Below is a small trained network, with its code and all its weights. Each question gives an input and a target symbol and asks what happens when units are switched off, that is, made to give their printed mean instead of their output.

import numpy as np


def w(rows, s, z=0):
    codes = np.array(rows[::2]) - 128.0
    scale = np.full(codes.shape[1], s)
    scale[-1] = z or s
    return codes * scale


def f(y):
    return np.maximum(y, 0)


def softmax(a):
    e = np.exp(a - a.max(-1, keepdims=True))
    return e / e.sum(-1, keepdims=True)


def log_softmax(a):
    a = a - a.max(-1, keepdims=True)
    return a - np.log(np.exp(a).sum(-1, keepdims=True))


def net(x, mask):
    ids = ['ΔΘΣαβγηλμξψω'.index(c) for c in x.split()]
    T = len(ids)
    res = E[ids] + P[:T]
    u = 0
    for l in range(2):
        r = res
        for j in range(2):
            rows = slice(4 * j, 4 * j + 4)
            q, k, v = (r @ M[l][rows].T for M in (Q, K, V))
            z = softmax(np.where(np.tri(T) > 0, q @ k.T / 4**0.5, -1e9)) @ v
            o = O[l][rows]
            res = res + np.where(mask[u + j], z, o[:, -1]) @ o[:, :-1]
        u += 2
        y = f(res @ A[l][:, :-1].T + A[l][:, -1])
        res = res + np.where(mask[u : u + 4], y, B[l][:, -1]) @ B[l][:, :-1]
        u += 4
    return log_softmax(res[-1] @ U[:, :-1].T + U[:, -1])


Q, K, V, O, A, B = {}, {}, {}, {}, {}, {}
E = w([
[98,136,44,88,131,46,196],'Δ',
[159,102,187,49,164,109,130],'Θ',
[165,112,87,67,140,134,84],'Σ',
[107,84,77,102,71,156,124],'α',
[180,121,105,122,229,170,120],'β',
[102,53,27,191,124,231,172],'γ',
[137,78,197,88,112,136,109],'η',
[75,147,180,118,92,63,182],'λ',
[126,192,185,128,192,66,177],'μ',
[40,116,144,193,81,127,222],'ξ',
[142,83,178,162,163,194,121],'ψ',
[117,180,152,230,253,144,220],'ω',
],0.0067)
P = w([
[193,88,112,203,105,57,140],'0',
[89,180,108,138,120,126,106],'1',
[211,174,117,94,69,160,218],'2',
[97,111,116,137,142,87,123],'3',
[65,203,112,96,125,160,116],'4',
[195,169,120,79,79,158,221],'5',
[82,75,128,109,163,85,143],'6',
[50,214,112,69,129,172,129],'7',
[184,155,123,75,87,146,227],'8',
[67,48,137,92,186,79,173],'9',
[38,224,111,47,140,179,149],'10',
[176,147,127,62,97,139,248],'11',
[46,29,137,68,211,75,220],'12',
[21,253,86,20,131,161,167],'13',
],0.0051)
Q[0] = w([
[102,143,136,128,125,115,157],'0.h1',
[131,159,114,132,122,115,137],'0.h1',
[133,139,133,128,114,130,107],'0.h1',
[117,122,146,116,134,119,145],'0.h1',
[106,153,9,86,36,32,147],'0.h2',
[95,34,56,109,116,191,90],'0.h2',
[210,189,53,127,211,144,103],'0.h2',
[88,109,132,253,61,180,147],'0.h2',
],0.029)
K[0] = w([
[132,136,128,142,133,104,141],'0.h1',
[113,101,136,120,144,107,145],'0.h1',
[124,116,122,118,149,126,126],'0.h1',
[125,152,121,144,129,116,121],'0.h1',
[94,140,5,74,40,29,142],'0.h2',
[119,29,63,103,93,212,89],'0.h2',
[188,165,32,145,239,150,123],'0.h2',
[63,115,112,226,61,190,188],'0.h2',
],0.031)
V[0] = w([
[2,172,91,21,208,140,204],'0.h1',
[102,129,130,82,153,146,197],'0.h1',
[191,158,87,202,110,122,14],'0.h1',
[136,125,137,119,146,149,171],'0.h1',
[160,175,96,152,74,122,76],'0.h2',
[199,248,69,187,10,116,36],'0.h2',
[78,54,161,97,207,139,185],'0.h2',
[151,173,111,154,75,111,68],'0.h2',
],0.0051)
O[0] = w([
[53,240,153,70,143,103,254,242],'0.h1',
[95,161,110,92,114,107,171,190],'0.h1',
[162,76,148,159,118,191,58,47],'0.h1',
[122,124,113,121,117,119,130,154],'0.h1',
[113,104,145,110,146,151,151,70],'0.h2',
[119,72,171,81,177,160,167,9],'0.h2',
[138,164,97,159,102,111,101,200],'0.h2',
[105,108,151,124,145,141,137,57],'0.h2',
],0.0055,0.0014)
A[0] = w([
[147,78,172,168,139,92,144,3],'0.n1',
[111,117,193,144,123,165,78,16],'0.n2',
[57,5,170,100,240,113,184,48],'0.n3',
[124,138,130,111,132,181,88,60],'0.n4',
],0.018,0.0027)
B[0] = w([
[108,114,90,188,113,46,84,162],'0.n1',
[98,163,135,145,150,120,81,133],'0.n2',
[90,31,219,86,248,183,204,255],'0.n3',
[103,182,114,108,120,118,147,176],'0.n4',
],0.014,0.0013)
Q[1] = w([
[249,3,120,171,134,37,225],'1.h1',
[154,202,123,77,79,195,175],'1.h1',
[59,116,115,86,173,125,132],'1.h1',
[107,186,128,90,161,188,131],'1.h1',
[181,96,106,146,108,110,201],'1.h2',
[29,106,101,122,173,94,55],'1.h2',
[129,191,147,80,98,215,167],'1.h2',
[162,101,187,77,118,166,96],'1.h2',
],0.033)
K[1] = w([
[222,22,90,112,130,172,5],'1.h1',
[140,92,141,194,115,60,154],'1.h1',
[108,133,71,44,130,85,141],'1.h1',
[123,155,109,136,160,65,175],'1.h1',
[169,65,117,150,123,88,95],'1.h2',
[148,183,143,58,91,193,205],'1.h2',
[33,120,73,138,159,40,108],'1.h2',
[99,67,144,135,182,101,151],'1.h2',
],0.03)
V[1] = w([
[138,158,219,145,115,160,78],'1.h1',
[187,144,50,85,221,144,90],'1.h1',
[117,78,168,6,61,66,82],'1.h1',
[75,75,54,152,82,211,145],'1.h1',
[93,152,144,135,144,125,82],'1.h2',
[137,128,140,134,121,118,140],'1.h2',
[65,106,127,120,144,134,67],'1.h2',
[160,123,117,128,116,129,168],'1.h2',
],0.021)
O[1] = w([
[62,222,167,102,97,107,220,1],'1.h1',
[220,18,115,109,58,37,169,147],'1.h1',
[145,148,254,229,51,203,153,122],'1.h1',
[225,147,37,201,250,154,146,88],'1.h1',
[109,146,115,138,84,106,195,103],'1.h2',
[114,117,136,159,136,137,104,132],'1.h2',
[95,173,89,139,123,118,233,128],'1.h2',
[147,111,149,128,154,137,67,142],'1.h2',
],0.012,0.0065)
A[1] = w([
[203,162,156,100,59,162,199,58],'1.n1',
[168,195,85,178,47,80,6,161],'1.n2',
[219,156,105,92,100,164,210,114],'1.n3',
[137,174,164,119,89,204,142,1],'1.n4',
],0.018,0.0069)
B[1] = w([
[18,62,132,155,209,114,111,208],'1.n1',
[87,182,59,173,112,100,236,253],'1.n2',
[228,149,153,81,96,172,177,254],'1.n3',
[218,194,139,98,162,9,118,192],'1.n4',
],0.013,0.01)
U = w([
[112,131,84,202,89,85,147,181],'Δ',
[158,51,153,205,133,65,3,221],'Θ',
[109,65,168,111,173,159,163,140],'Σ',
[166,186,162,142,73,209,126,149],'α',
[176,111,120,85,63,79,136,32],'β',
[161,124,107,112,161,119,125,42],'γ',
[103,140,145,104,175,95,175,2],'η',
[156,173,150,137,112,89,88,138],'λ',
[64,160,160,71,38,158,102,220],'μ',
[82,167,132,117,186,186,104,147],'ξ',
[104,171,130,69,125,149,199,10],'ψ',
[105,95,94,73,155,88,107,59],'ω',
],0.0051,0.0089)

Each question gives the input, a string of symbols that net reads in full, and the target symbol t.
The units are the heads (4 rows each of Q, K, V and O) and the neurons (one row each of A and B). Each row of codes is followed by its name. A weight is (code - 128) times the scale printed after its matrix; where a second scale follows, it is the last column's (O, A, B and U).
mask holds one flag per unit, layer by layer, with each layer's heads first. A switched-off unit (its flag False) gives its mean, the last column of its rows in O or B, instead of its output. The means were averaged over made-up inputs and are rounded, as every weight is.
A unit's drop is (log p(t) with every unit on - log p(t) with that unit switched off) / (log p(t) with every unit on - log p(t) with every unit switched off).
most important unit: the unit with the biggest drop
top k neurons: the k neurons with the biggest drops, biggest first
top k neurons in layer l: the k neurons of layer l with the biggest drops, biggest first
heads that matter: for each layer, one digit per head in row order, 1 if its drop is at least 0.15 and else 0, layers parted by /
input Σ α μ α Σ Σ Σ μ Σ β, target Δ: most important unit => 0.h2
input Σ γ Σ α ω Δ Σ α, target Δ: heads that matter => 10 / 10
input μ ψ Σ Σ μ α Σ η α μ ξ Σ μ Σ, target μ: heads that matter => 00 / 10
input α α α, target α: top 2 neurons => 1.n3; 1.n1
input β Σ Σ μ β, target μ: heads that matter => 00 / 10
input α Σ Θ Δ Σ Σ α γ, target Δ: top 2 neurons => 1.n2; 0.n3
input Σ ξ Σ Σ μ γ μ γ γ, target Σ: heads that matter => 10 / 10
input Θ α Σ Δ Σ λ, target Θ: top 4 neurons => 1.n1; 1.n4; 1.n2; 1.n3
input λ λ Σ λ β ψ α μ α, target λ: heads that matter => 00 / 10
input Σ Σ α, target Σ: top 2 neurons => 1.n1; 1.n3
input Σ ξ μ Σ β Δ ξ Σ Σ α λ β, target Σ: heads that matter => 10 / 10
input α λ Σ α μ β μ, target Θ: top 3 neurons => 0.n3; 1.n2; 1.n3
input Σ Σ ψ Σ Σ Σ μ Σ Δ, target Σ: heads that matter => 10 / 10
input Δ ξ β μ η α γ Σ Δ Σ α λ γ λ, target λ: heads that matter => 00 / 10
input γ β Σ Σ, target Θ: heads that matter => 01 / 01
input α ψ Σ Σ μ β μ Σ ξ γ λ Σ α Σ, target λ: most important unit => 1.n4
input Θ ω β α, target Δ: top 2 neurons => 1.n2; 0.n3
input β β Σ, target β: top 2 neurons => 1.n3; 1.n1
input ψ α μ μ μ ξ, target ψ: heads that matter => 10 / 11
input λ Θ α α Δ β ξ Σ β λ μ ω Σ, target Θ: top neuron in layer 0 => 0.n3
input Σ μ α η, target Δ: heads that matter => 11 / 01
input Σ Σ β ξ, target Δ: top 3 neurons => 1.n2; 0.n3; 1.n3
input Σ ψ Σ γ Σ, target Σ: top 2 neurons in layer 1 => 1.n1; 1.n3
input Σ Δ β Σ Σ Σ α β μ α λ ω α, target Σ: top 2 neurons => 0.n3; 1.n4
input α γ Δ Δ, target Θ: top 2 neurons => 0.n3; 1.n3
input β Σ ω μ α ξ ξ Σ, target ξ: heads that matter => 00 / 10
input Θ ξ Σ Σ Σ α Σ λ Σ α ψ, target λ: most important unit => 1.n4
input β ξ ξ, target β: heads that matter => 10 / 10
